Below is a small trained network, with its code and all its weights. Each question gives an input and a target symbol and asks what happens when units are switched off, that is, made to give their printed mean instead of their output.

import numpy as np


def w(rows, s, z=0):
    codes = np.array(rows[::2]) - 128.0
    scale = np.full(codes.shape[1], s)
    scale[-1] = z or s
    return codes * scale


def softmax(a):
    e = np.exp(a - a.max(-1, keepdims=True))
    return e / e.sum(-1, keepdims=True)


def log_softmax(a):
    a = a - a.max(-1, keepdims=True)
    return a - np.log(np.exp(a).sum(-1, keepdims=True))


def net(x, mask):
    ids = ['ΔΘΦΩβγζλμξτ'.index(c) for c in x.split()]
    T = len(ids)
    res = E[ids] + P[:T]
    u = 0
    for l in range(2):
        r = res
        for j in range(3):
            rows = slice(3 * j, 3 * j + 3)
            q, k, v = (r @ M[l][rows].T for M in (Q, K, V))
            z = softmax(np.where(np.tri(T) > 0, q @ k.T / 3**0.5, -1e9)) @ v
            o = O[l][rows]
            res = res + np.where(mask[u + j], z, o[:, -1]) @ o[:, :-1]
        u += 3
    return log_softmax(res[-1] @ U[:, :-1].T + U[:, -1])


Q, K, V, O = {}, {}, {}, {}
E = w([
[95,128,126],'Δ',
[95,113,136],'Θ',
[92,223,96],'Φ',
[86,139,84],'Ω',
[82,177,124],'β',
[8,245,43],'γ',
[127,1,196],'ζ',
[109,90,139],'λ',
[175,6,125],'μ',
[87,156,112],'ξ',
[125,98,131],'τ',
],0.014)
P = w([
[95,11,31],'0',
[11,172,245],'1',
[176,54,30],'2',
[64,204,215],'3',
[187,41,35],'4',
[92,221,201],'5',
[189,57,41],'6',
[128,238,186],'7',
],0.011)
Q[0] = w([
[135,118,240],'0.h0',
[27,189,83],'0.h0',
[146,205,181],'0.h0',
[144,103,45],'0.h1',
[135,136,172],'0.h1',
[135,78,136],'0.h1',
[76,255,23],'0.h2',
[28,160,155],'0.h2',
[188,96,162],'0.h2',
],0.0095)
K[0] = w([
[155,165,125],'0.h0',
[132,115,58],'0.h0',
[178,217,204],'0.h0',
[89,129,68],'0.h1',
[143,169,188],'0.h1',
[69,146,78],'0.h1',
[181,131,12],'0.h2',
[151,120,62],'0.h2',
[99,139,147],'0.h2',
],0.011)
V[0] = w([
[54,171,205],'0.h0',
[90,1,121],'0.h0',
[76,51,67],'0.h0',
[203,232,144],'0.h1',
[45,60,208],'0.h1',
[231,104,221],'0.h1',
[120,140,212],'0.h2',
[179,189,46],'0.h2',
[116,99,68],'0.h2',
],0.0088)
O[0] = w([
[136,23,88,131],'0.h0',
[155,198,20,237],'0.h0',
[255,152,101,247],'0.h0',
[41,152,156,2],'0.h1',
[92,122,183,220],'0.h1',
[58,106,143,12],'0.h1',
[38,68,52,79],'0.h2',
[114,129,87,91],'0.h2',
[199,121,116,192],'0.h2',
],0.006,0.0074)
Q[1] = w([
[212,95,127],'1.h0',
[5,155,151],'1.h0',
[97,125,117],'1.h0',
[114,163,129],'1.h1',
[173,96,109],'1.h1',
[161,105,103],'1.h1',
[47,114,140],'1.h2',
[162,43,33],'1.h2',
[186,55,187],'1.h2',
],0.013)
K[1] = w([
[124,106,130],'1.h0',
[7,150,187],'1.h0',
[62,93,161],'1.h0',
[146,145,120],'1.h1',
[216,122,130],'1.h1',
[223,145,165],'1.h1',
[133,124,58],'1.h2',
[133,35,133],'1.h2',
[155,134,99],'1.h2',
],0.013)
V[1] = w([
[98,132,7],'1.h0',
[144,60,127],'1.h0',
[130,129,87],'1.h0',
[162,81,128],'1.h1',
[132,100,148],'1.h1',
[123,124,122],'1.h1',
[76,159,125],'1.h2',
[105,131,109],'1.h2',
[70,121,41],'1.h2',
],0.016)
O[1] = w([
[86,177,94,253],'1.h0',
[91,51,80,144],'1.h0',
[38,166,114,205],'1.h0',
[129,80,173,189],'1.h1',
[50,125,170,95],'1.h1',
[187,3,104,121],'1.h1',
[116,142,156,55],'1.h2',
[134,163,83,102],'1.h2',
[187,215,112,82],'1.h2',
],0.0075,0.012)
U = w([
[70,123,120,62],'Δ',
[63,139,186,101],'Θ',
[242,158,222,83],'Φ',
[2,190,183,138],'Ω',
[180,160,243,245],'β',
[127,242,199,33],'γ',
[120,68,202,148],'ζ',
[180,123,85,199],'λ',
[44,118,117,217],'μ',
[129,145,166,3],'ξ',
[92,125,143,38],'τ',
],0.0083,0.0057)

Each question gives the input, a string of symbols that net reads in full, and the target symbol t.
The units are the heads (3 rows each of Q, K, V and O). Each row of codes is followed by its name. A weight is (code - 128) times the scale printed after its matrix; where a second scale follows, it is the last column's (O and U).
mask holds one flag per head, layer by layer. A switched-off head (its flag False) gives its mean, the last column of its rows in O, instead of its output. The means were averaged over made-up inputs and are rounded, as every weight is.
A unit's drop is (log p(t) with every unit on - log p(t) with that unit switched off) / (log p(t) with every unit on - log p(t) with every unit switched off).
The circuit of an input: a set's keep is (log p(t) with only the set's units on - log p(t) with every unit switched off) / (log p(t) with every unit on - log p(t) with every unit switched off). Starting from all 6 units, units are removed one at a time, each time the one whose removal leaves the highest keep (on an exact tie, the one counted first), for as long as the keep stays at least 0.8.
circuit, biggest first: the units of the circuit, biggest drop first
unit that matters most: the unit with the biggest drop
heads that matter: for each layer, one digit per head in row order, 1 if its drop is at least 0.15 and else 0, layers parted by /
drop when u is switched off: that unit's drop, to one decimal
input Ω Θ β Δ Θ Ω Δ, target μ: circuit, biggest first : (1.h0, 1.h2, 0.h0, 0.h2)
input ζ λ Θ Θ γ Ω β Φ, target Φ: circuit, biggest first : (0.h0, 1.h0, 1.h2)
input μ Θ β ζ γ Θ, target γ: heads that matter : 111 / 101
input Θ β β Φ Θ, target μ: unit that matters most : 0.h2
input Ω β τ β Θ Θ β Ω, target Ω: circuit, biggest first : (0.h2, 1.h0, 0.h0, 0.h1)
input Δ Θ λ Ω Ω λ Θ, target μ: heads that matter : 101 / 101
input Δ Θ Δ Θ Δ ζ, target ζ: circuit, biggest first : (1.h0, 0.h2, 0.h0)
input Ω ξ Θ Θ β β, target β: circuit, biggest first : (1.h0, 0.h0)
input μ Θ Φ Φ, target Φ: heads that matter : 100 / 100
input Θ Θ Ω λ Ω Φ Θ μ, target μ: circuit, biggest first : (1.h0, 0.h2)
input Ω μ Θ β, target β: circuit, biggest first : (1.h0, 0.h1)
input ζ ξ Φ Φ Θ Θ Δ Θ, target Φ: circuit, biggest first : (0.h0, 0.h1, 1.h0, 1.h2)
input Θ Θ λ β Ω ζ, target ζ: circuit, biggest first : (1.h0, 0.h0, 0.h2)
input β ζ τ τ Θ γ, target γ: circuit, biggest first : (1.h0)
input λ τ Θ γ Ω Θ Θ τ, target Ω: circuit, biggest first : (1.h0, 0.h0)
input γ β γ λ Θ Θ Ω Θ, target Ω: circuit, biggest first : (1.h0, 0.h1)
input γ μ γ λ, target γ: heads that matter : 001 / 101
input β Ω ξ τ γ β Φ Ω, target Ω: drop when 0.h1 is switched off : 0.3
input Θ Θ μ μ Θ γ, target γ: drop when 1.h2 is switched off : 0.1
input Θ ζ β β Ω β Θ ξ, target β: unit that matters most : 0.h0
input γ Φ Θ Θ, target Φ: drop when 1.h2 is switched off : 0.2
